Look-ups in named tables: a row name and a column name give one cell, copied from the table.

nosepo =
,ledi,zokizal,fut,fim,remon,damemeb,sedidok,zavenek,zirure
gure,3676,4439,3388,4884,4459,5000,5118,2837,1551
dareku,4448,2834,5342,6362,3666,3358,5642,3772,3361
fegore,4357,3260,5234,4792,2013,3411,4870,4656,3343
piv,5167,3857,6441,3580,8566,6394,4348,4179,6655
kubane,5294,5267,7765,5979,7150,4109,4603,4098,4937

ledi of fegore: 4357
remon of gure: 4459
zavenek of gure: 2837
zokizal of dareku: 2834
ledi of piv: 5167
fim of piv: 3580
zirure of gure: 1551
zokizal of gure: 4439
zirure of piv: 6655
remon of fegore: 2013
fut of kubane: 7765
zavenek of dareku: 3772
remon of kubane: 7150
fim of gure: 4884
fut of fegore: 5234
fim of dareku: 6362
zavenek of piv: 4179
ledi of gure: 3676

Table koz
columns: bil, bitubir, pomun, momefeb, lar
mev: [54983, 69224, 63192, 61818, 63250]
renadad: [16496, 96653, 62037, 56368, 70472]
tidatud: [73264, 19463, 44199, 54184, 72143]
kalase: [62338, 63734, 62980, 62872, 62132]
dod: [69224, 30222, 48009, 55795, 70294]
kab: [94376, 86748, 88237, 79960, 40718]
gepobuv: [78703, 55820, 65483, 65940, 57946]
laber: [59932, 51819, 55992, 58738, 66946]

gepobuv, lar => 57946
kalase, bil => 62338
kab, pomun => 88237
renadad, bitubir => 96653
kab, momefeb => 79960
dod, lar => 70294
laber, bitubir => 51819
dod, pomun => 48009

Table kuferep
fields: tonerus, neveba, kisak, miti, sosikeg, kunusut, ziv, sifege
vepo: [40.897, 47.480, 58.810, 51.073, 48.720, 65.670, 71.554, 57.190]
fer: [49.856, 54.605, 66.232, 52.226, 36.561, 64.168, 62.161, 55.823]
sof: [88.123, 85.802, 86.347, 34.754, 18.166, 68.159, 23.730, 77.078]
fab: [93.324, 85.394, 91.498, 30.355, 20.077, 71.961, 24.028, 87.380]
gelubof: [77.183, 63.444, 56.453, 22.686, 44.416, 71.159, 45.801, 71.743]
bevoga: [39.107, 31.125, 19.376, 40.360, 75.721, 47.987, 67.932, 41.252]
vod: [42.801, 50.473, 53.718, 74.224, 46.682, 30.382, 37.005, 33.181]

What is the sosikeg of fer in kuferep?
36.561
What is the sosikeg of gelubof in kuferep?
44.416
What is the kunusut of vepo in kuferep?
65.670
What is the tonerus of bevoga in kuferep?
39.107
What is the kisak of fer in kuferep?
66.232
What is the sifege of vod in kuferep?
33.181
What is the sifege of fab in kuferep?
87.380
What is the miti of gelubof in kuferep?
22.686
What is the neveba of sof in kuferep?
85.802
What is the kisak of fab in kuferep?
91.498
Which row has the largest ziv? vepo

Table vam
         vibam   suv   gir  nisek
ser       6441  5428  6959   5743
dafizul   6759  8248  7515   5471
bur       5170  4488  5572   4385
lof       5965  4958  4184   6829
veri      5488  4253  5572   5200
zizud     6600  5898  5294   7915
nom       6124  6368  6127   5200
nofomaz   5965  4488  5572   4657
beb       6600  5193  3906   2484
daretik   5488  5898  7237   4928
ged       5329  7543  9458   7100
fosoz     5965  5663  5849   6014
lik       3739  4723  6127   4385
dotul     5965  6368  6404   5471

beb, suv => 5193
ged, gir => 9458
ser, nisek => 5743
daretik, gir => 7237
zizud, nisek => 7915
daretik, vibam => 5488
daretik, suv => 5898
veri, nisek => 5200
lik, vibam => 3739
nom, nisek => 5200
daretik, nisek => 4928
lik, nisek => 4385
lik, suv => 4723
beb, gir => 3906
ged, suv => 7543

zetipuf
|  | rav | rusuv | reb | likupuz | malu |
|---|---|---|---|---|---|
| metilim | 0.2 | 0.3 | 0.5 | 0.6 | 0.5 |
| nupage | 0.3 | 0.2 | 0.6 | 0.8 | 0.3 |
| rif | 0.4 | 0.0 | 0.7 | 0.7 | 0.5 |
| kagodif | 0.4 | 0.8 | 0.0 | 0.1 | 0.5 |
| zikifi | 0.6 | 0.4 | 0.3 | 0.3 | 0.1 |
| keniku | 0.6 | 0.1 | 0.8 | 0.5 | 0.6 |
| madur | 0.6 | 0.6 | 0.2 | 0.3 | 0.4 |
| rekeb | 0.4 | 0.2 | 0.4 | 0.7 | 0.5 |

keniku, rav => 0.6
nupage, rav => 0.3
nupage, reb => 0.6
rif, reb => 0.7
rekeb, likupuz => 0.7
metilim, reb => 0.5
metilim, rusuv => 0.3
kagodif, rusuv => 0.8
madur, likupuz => 0.3
keniku, reb => 0.8
rif, rusuv => 0.0
madur, reb => 0.2
metilim, rav => 0.2
metilim, malu => 0.5
keniku, likupuz => 0.5
Which row has the largest rusuv? kagodif

pil =
fields: piz, nul, ridaz, tukudal, bubal
leb: [-7252, -3853, -3569, -6993, -8061]
befu: [4261, 448, 2091, 2771, 6517]
tabebo: [1905, -1420, 495, 1490, 4394]
nelesi: [4274, 4601, 3497, 3610, 3643]

leb, tukudal -> -6993
tabebo, piz -> 1905
nelesi, nul -> 4601
tabebo, ridaz -> 495
nelesi, ridaz -> 3497
tabebo, bubal -> 4394
nelesi, bubal -> 3643
tabebo, tukudal -> 1490
befu, tukudal -> 2771
leb, nul -> -3853
leb, piz -> -7252
befu, piz -> 4261
nelesi, piz -> 4274
befu, nul -> 448
befu, ridaz -> 2091
nelesi, tukudal -> 3610

Table dava
|  | bon | dumug | pibosir | tufevig | senud | gif | duzuso |
|---|---|---|---|---|---|---|---|
| muko | 0.33 | -0.40 | 0.51 | 0.49 | -0.31 | -0.37 | -0.32 |
| gido | 0.52 | -0.39 | 0.45 | 0.26 | -0.30 | -0.32 | -0.60 |
| vodemo | 0.44 | 0.17 | 0.11 | 0.15 | -0.50 | -0.52 | -0.34 |
| riv | -0.31 | -0.23 | -0.43 | -0.22 | 0.45 | 0.58 | 0.52 |
| kosa | -0.09 | -0.34 | -0.06 | -0.03 | 0.47 | 0.52 | 0.48 |
| zali | 0.35 | 0.49 | -0.24 | 0.19 | -0.48 | -0.50 | -0.50 |
| tafeveb | -0.32 | 0.28 | -0.42 | -0.47 | 0.36 | 0.47 | 0.51 |
| timim | 0.62 | 0.39 | 0.19 | -0.09 | -0.32 | -0.41 | -0.36 |
| lugoka | 0.15 | 0.44 | 0.11 | -0.15 | -0.54 | -0.42 | -0.45 |
| vobodo | 0.26 | -0.49 | 0.40 | 0.31 | -0.19 | -0.26 | -0.40 |

vobodo, bon => 0.26
zali, bon => 0.35
tafeveb, tufevig => -0.47
zali, dumug => 0.49
vodemo, dumug => 0.17
tafeveb, bon => -0.32
tafeveb, dumug => 0.28
kosa, pibosir => -0.06
timim, pibosir => 0.19
riv, pibosir => -0.43

zogav:
|  | pilere | madati | lum | sekofi | momaret | buforu | zoker | bilegi |
|---|---|---|---|---|---|---|---|---|
| gat | 7895 | 6405 | 9489 | 7984 | 3371 | 4083 | 7704 | 4192 |
| kun | 6303 | 7846 | 8495 | 5302 | 3126 | 7697 | 7107 | 5294 |
| momutu | 8206 | 2313 | 4011 | 4656 | 5836 | 6389 | 8388 | 7472 |
| tuli | 9435 | 4757 | 4187 | 4987 | 4841 | 5513 | 8907 | 5558 |
| bidu | 3689 | 5641 | 6379 | 7695 | 9734 | 4025 | 2386 | 5874 |
| tena | 6696 | 9674 | 9090 | 6934 | 4291 | 4058 | 6480 | 4427 |
| kon | 6999 | 9491 | 9405 | 6842 | 2904 | 5565 | 8130 | 3112 |
| nes | 3317 | 3915 | 494 | 2816 | 8124 | 7497 | 4963 | 9111 |
| rek | 6230 | 2771 | 4893 | 8384 | 7985 | 2662 | 8228 | 6840 |
| zupi | 5375 | 9576 | 8042 | 5165 | 5564 | 5716 | 5772 | 4933 |
| noru | 5865 | 8946 | 7851 | 7861 | 4175 | 7453 | 6191 | 4126 |
| vule | 5934 | 8368 | 7532 | 9661 | 8175 | 3278 | 3839 | 3000 |

What is the lum of bidu in zogav? 6379
What is the buforu of noru in zogav? 7453
What is the buforu of kon in zogav? 5565
What is the zoker of noru in zogav? 6191
What is the pilere of gat in zogav? 7895
What is the zoker of bidu in zogav? 2386
What is the madati of gat in zogav? 6405
What is the momaret of tuli in zogav? 4841
What is the pilere of vule in zogav? 5934
What is the lum of gat in zogav? 9489
What is the zoker of tuli in zogav? 8907
What is the madati of nes in zogav? 3915

